Where the symbols take the units:
J227: %>J195, !>J909
J463: %>J121, !>J564
J856: %>J28, !>J362
J874: %>J39, !>J501
J861: %>J378, !>J375
J121: %>J648, !>J746
J28: %>J827, !>J39
J258: %>J874, !>J662
J730: %>J835, !>J370
J173: %>J463, !>J121
J953: %>J242, !>J246
J106: %>J409, !>J535
J641: %>J995, !>J846
J488: %>J246, !>J874
J501: %>J385, !>J342
J629: %>J242, !>J106
J342: %>J896, !>J733
J504: %>J356, !>J333
J549: %>J74, !>J234
J135: %>J511, !>J227
J846: %>J297, !>J750
J817: %>J535, !>J659
J246: %>J700, !>J473
J995: %>J284, !>J558
J666: %>J995, !>J573
J116: %>J730, !>J835
J564: %>J746, !>J750
J982: %>J106, !>J817
J74: %>J939, !>J375
J750: %>J549, !>J74
J284: %>J558, !>J116
J555: %>J995, !>J316
J827: %>J39, !>J614
J316: %>J555, !>J504
J413: %>J143, !>J95
J85: %>J733, !>J629
J297: %>J188, !>J636
J333: %>J641, !>J535
J95: %>J362, !>J59
J146: %>J953, !>J242
J700: %>J473, !>J384
J940: %>J488, !>J258
J535: %>J659, !>J72
J636: %>J35, !>J21
J60: %>J285, !>J95
J659: %>J72, !>J385
J896: %>J370, !>J284
J143: %>J95, !>J362
J648: %>J356, !>J834
J573: %>J60, !>J285
J917: %>J74, !>J74
J909: %>J662, !>J917
J777: %>J297, !>J188
J384: %>J940, !>J488
J285: %>J939, !>J511
J59: %>J584, !>J856
J834: %>J285, !>J378
J746: %>J750, !>J549
J378: %>J375, !>J195
J195: %>J666, !>J170
J428: %>J39, !>J126
J234: %>J648, !>J461
J584: %>J856, !>J28
J733: %>J504, !>J636
J473: %>J384, !>J940
J356: %>J333, !>J641
J362: %>J59, !>J584
J385: %>J409, !>J342
J939: %>J909, !>J662
J461: %>J834, !>J413
J409: %>J342, !>J35
J774: %>J846, !>J316
J126: %>J494, !>J777
J72: %>J385, !>J846
J558: %>J116, !>J730
J21: %>J629, !>J982
J39: %>J874, !>J827
J35: %>J501, !>J917
J170: %>J573, !>J60
J188: %>J209, !>J85
J370: %>J135, !>J463
J209: %>J126, !>J494
J835: %>J370, !>J173
J662: %>J917, !>J285
J242: %>J636, !>J700
J511: %>J173, !>J939
J494: %>J777, !>J297
J614: %>J146, !>J953
J375: %>J195, !>J666

In the rows, 381 stands for zero.

The rows follow the links: the fewer symbols apart two units are, the more alike their rows tend to be.

Each row is also shifted at random along 4 hidden directions that mean nothing.

Some units, each with a row of numbers:
J909 -> 373 470 440 300 529 415 392 375 543 324 297 387 490 442 462 409 373 433 282 476 414 366 405 316 394 428 429 514 411 267 356 364 526 295 325 561 391 371 392 413 374 406
J982 -> 239 336 362 346 459 390 383 369 324 329 318 354 308 385 276 366 376 435 418 463 352 385 400 320 411 453 415 363 437 596 341 298 405 341 343 377 302 421 443 377 307 374
J662 -> 540 433 427 365 436 372 421 380 457 286 387 392 449 417 363 379 388 346 338 410 369 373 346 370 375 411 411 426 441 411 414 415 410 302 329 433 377 344 382 380 429 386
J874 -> 485 406 417 378 386 389 405 373 337 350 362 394 377 443 267 338 390 396 273 336 379 392 241 430 379 374 395 297 422 617 426 384 403 379 339 362 311 345 431 358 383 379
J413 -> 96 567 394 380 293 421 414 385 383 443 432 439 383 309 353 337 414 288 367 402 394 429 428 430 339 363 386 283 320 442 413 316 301 265 384 377 359 406 372 357 308 409
J501 -> 419 345 369 349 502 380 401 370 347 334 309 365 335 414 406 384 386 448 336 421 369 352 296 359 419 425 420 405 469 324 342 327 474 367 313 429 379 401 400 379 307 393
J146 -> 324 355 429 389 384 401 380 375 359 316 307 386 353 522 372 372 380 468 446 366 391 387 404 406 392 370 385 313 378 390 418 375 380 427 401 279 372 316 391 383 362 397
J21 -> 226 457 403 341 467 413 419 387 418 370 319 360 372 413 356 381 387 416 380 435 379 407 478 231 373 408 447 303 419 426 352 273 395 239 320 377 354 416 405 386 310 353
J143 -> 368 436 329 412 298 363 390 388 297 418 445 442 333 290 414 366 400 329 450 364 360 387 420 523 362 381 366 309 372 318 389 370 271 370 400 304 413 414 340 358 327 436
J95 -> 263 340 279 378 406 379 338 373 339 401 357 436 303 343 380 373 365 440 490 401 363 343 410 560 430 411 373 431 377 406 303 385 408 477 408 353 375 433 400 397 312 479
J856 -> 207 466 362 406 349 390 403 373 310 478 414 435 346 317 325 351 409 342 314 332 392 406 308 484 356 343 399 277 379 485 381 337 358 368 366 373 350 424 397 357 307 422
J511 -> 251 340 404 381 430 368 403 370 400 310 444 380 424 375 365 381 421 320 365 341 375 381 282 431 410 392 402 485 455 389 413 454 389 412 332 416 358 343 388 332 467 373
J116 -> 586 518 465 430 345 369 489 400 351 488 502 382 374 335 230 321 395 219 349 178 431 459 434 284 290 254 406 312 420 665 472 306 261 328 319 357 307 364 393 371 344 318
J939 -> 439 162 316 390 447 324 323 371 363 204 405 388 382 396 377 398 380 407 455 428 311 313 229 536 463 495 360 537 466 382 368 535 421 486 364 363 379 358 389 362 501 416
J242 -> 213 251 364 423 328 385 347 382 289 265 375 371 323 459 486 424 395 436 499 358 340 358 335 444 386 413 353 297 395 170 434 438 307 449 398 209 473 316 312 375 429 366
J555 -> 556 324 351 461 244 356 342 396 280 399 457 358 324 329 362 388 331 325 377 377 373 399 363 394 337 365 317 353 295 405 402 374 324 416 479 343 379 372 366 412 372 347
J297 -> 435 351 326 358 407 381 372 384 496 474 327 354 481 356 355 380 370 447 408 373 402 368 439 324 399 369 371 341 375 432 313 457 411 419 394 375 365 433 419 397 482 366
J659 -> 427 447 414 356 436 394 435 391 343 348 350 356 330 371 323 364 396 378 329 466 364 394 438 256 377 416 419 325 415 496 373 234 395 237 333 426 339 417 413 374 261 350
J227 -> 465 340 390 424 432 361 400 382 400 273 441 391 415 374 323 368 351 337 405 376 341 377 303 438 368 426 395 479 480 504 409 464 378 383 345 400 339 359 402 409 474 383
J777 -> 184 271 299 398 377 383 359 365 432 444 361 353 448 357 283 369 372 432 398 350 376 373 302 409 404 379 366 341 391 572 332 518 404 476 405 342 322 422 440 382 515 365
J750 -> 251 454 416 301 313 402 374 380 445 379 385 379 439 369 298 357 499 333 309 452 391 410 400 331 432 374 368 423 300 526 397 372 416 322 398 474 322 370 426 286 404 360
J835 -> 296 410 419 361 438 391 413 389 386 488 385 372 371 385 398 379 384 357 357 253 442 392 383 328 398 284 410 442 421 365 375 323 405 461 344 445 377 379 391 393 345 372
J378 -> 322 517 457 412 367 399 439 377 483 314 421 404 484 369 242 340 328 289 320 438 361 432 426 323 307 406 408 395 366 650 416 387 368 221 373 446 302 375 433 433 419 358
J629 -> 383 337 369 366 454 386 390 386 379 335 324 354 332 396 372 377 376 440 467 412 357 374 470 311 394 431 408 319 444 393 364 351 344 351 336 297 372 396 395 381 354 355
J827 -> 526 584 456 364 355 409 448 402 391 470 388 411 413 400 396 357 420 340 211 292 421 431 319 362 327 299 414 229 382 359 433 306 371 284 327 411 405 384 353 370 325 378
J409 -> 168 419 402 382 403 416 446 377 299 343 419 359 316 347 411 373 417 329 315 382 353 417 260 306 355 419 443 269 455 321 413 303 350 252 300 380 399 392 364 356 332 326
J385 -> 170 375 377 403 377 394 435 381 240 320 436 354 297 343 444 386 437 318 308 379 343 407 228 365 356 416 419 285 450 274 419 319 340 286 319 335 429 382 333 344 340 341
J170 -> 213 441 411 394 459 395 380 367 491 325 351 404 448 393 416 380 281 397 364 473 378 361 401 383 348 433 400 486 391 319 361 387 450 316 374 481 378 395 399 472 383 421
J173 -> 646 330 379 339 406 353 380 390 383 423 422 381 368 373 389 384 459 339 468 278 411 356 441 388 445 325 374 494 420 348 407 409 342 483 340 381 393 352 359 304 395 385
J106 -> 140 236 311 354 472 390 357 372 302 309 318 352 289 392 457 424 382 480 429 460 345 335 333 369 433 471 397 394 450 242 323 343 442 398 354 369 416 402 385 369 315 386
J636 -> 454 375 378 376 420 394 425 372 421 375 333 348 395 387 265 366 389 408 441 392 358 404 476 254 372 418 415 260 430 589 367 361 329 302 335 297 333 414 419 375 402 325
J549 -> 427 409 407 314 315 377 368 389 431 340 421 374 416 356 325 356 484 332 367 440 373 399 423 367 434 396 359 430 309 494 396 404 368 332 402 423 360 355 400 292 423 382
J39 -> 491 436 394 383 376 378 408 395 347 419 376 399 393 396 391 381 404 375 272 299 397 402 236 429 368 344 403 285 402 361 414 381 398 388 350 380 398 377 358 359 382 393

Start here and follow the symbols in turn, left to right. Where do you end up?
Answer with the unit's name.
439 474 388 415 327 384 440 399 408 473 441 384 455 330 411 363 399 310 289 262 388 426 276 378 338 309 387 204 392 312 429 439 308 341 343 334 416 407 327 362 495 338
! ! ! %: J209
162 345 358 433 376 390 432 403 224 337 458 349 286 333 456 406 414 329 320 323 340 408 183 379 351 399 428 267 484 234 429 340 317 332 314 320 446 386 309 346 355 323
% ! %: J558
438 406 391 381 463 379 387 379 468 278 381 397 454 393 459 411 356 368 393 449 369 358 396 416 386 441 401 502 413 244 376 444 415 344 357 435 424 381 369 417 433 405
! % ! %: J648
194 390 409 322 440 406 363 373 480 298 346 382 465 410 362 380 415 394 303 498 364 383 325 369 430 443 399 485 367 437 361 417 490 336 386 504 352 363 424 360 423 390
% % !: J917
208 356 314 406 356 381 370 387 257 425 394 423 319 347 454 393 401 404 317 310 370 387 157 544 395 374 372 311 402 256 376 406 406 464 392 339 426 402 343 359 358 439
% ! %: J146
455 372 355 331 377 364 331 373 443 362 351 412 394 356 350 371 397 420 470 499 382 352 542 420 428 427 334 473 301 467 323 388 400 382 431 412 355 402 428 375 350 437
% % ! %: J173
388 338 387 292 419 374 353 391 412 437 385 372 382 385 408 400 472 394 419 322 418 355 406 365 477 319 371 512 370 330 364 379 430 485 363 456 386 371 395 298 374 395
% ! %: J750
328 316 359 403 331 363 335 369 388 263 443 396 416 349 246 359 376 342 446 476 327 371 387 470 398 468 350 463 339 626 380 469 346 368 422 369 333 364 436 366 460 401
% ! ! ! %: J917
461 386 366 356 431 382 399 381 345 358 344 347 303 373 253 358 386 386 363 475 361 398 408 283 398 438 402 356 391 618 344 272 423 288 349 407 299 425 447 372 275 360
% % ! %: J501
296 414 441 353 428 408 379 369 398 375 256 397 377 523 420 384 381 496 322 358 416 373 358 408 402 345 388 313 374 340 404 351 455 420 385 370 394 331 398 396 330 417
% ! !: J700
231 353 377 305 331 400 334 376 403 366 398 374 403 383 446 405 495 372 363 425 378 372 368 381 467 387 359 454 307 257 373 411 398 410 410 432 405 363 365 283 422 379
% % ! ! %: J834
285 375 366 323 482 395 386 368 367 352 309 353 319 391 409 400 380 455 366 489 376 361 430 296 412 447 418 387 406 353 310 257 448 308 352 429 375 422 406 388 262 386
% ! ! %: J297
390 413 397 381 424 400 442 402 349 304 402 357 350 370 431 398 423 343 308 390 332 411 288 318 374 425 433 303 481 299 421 345 354 246 290 368 421 381 331 344 371 332
! % % % %: J662
447 430 392 314 345 377 351 380 467 372 360 391 411 373 373 375 452 397 390 497 383 372 533 356 432 409 336 456 281 411 361 377 416 339 432 449 360 386 403 336 372 405
% % % ! !: J72
445 248 293 389 403 363 366 349 326 390 324 333 316 342 259 363 353 450 440 452 351 360 422 293 392 440 363 330 385 600 314 348 397 386 391 328 313 430 440 418 348 336
% ! ! ! %: J385
429 314 358 315 343 364 341 385 375 383 412 379 363 368 475 418 502 361 458 368 386 351 415 409 475 370 338 501 352 199 379 429 381 486 404 390 446 355 342 270 417 384
% ! % ! !: J939
389 393 413 371 405 383 411 391 419 265 424 376 424 389 351 364 417 337 308 425 350 393 300 382 396 441 398 412 426 437 405 427 402 297 326 413 359 354 380 345 442 361
% ! ! %: J995
403 339 383 471 362 366 371 390 362 281 469 391 413 345 394 377 275 313 420 404 333 372 329 443 318 421 372 455 417 342 418 457 333 365 418 378 413 363 347 467 463 379
! % % !: J511
282 334 357 370 245 374 331 381 344 339 438 387 369 337 376 388 442 333 424 463 342 382 383 413 421 402 327 434 274 407 392 418 344 376 446 372 378 358 385 318 415 382
! % %: J939
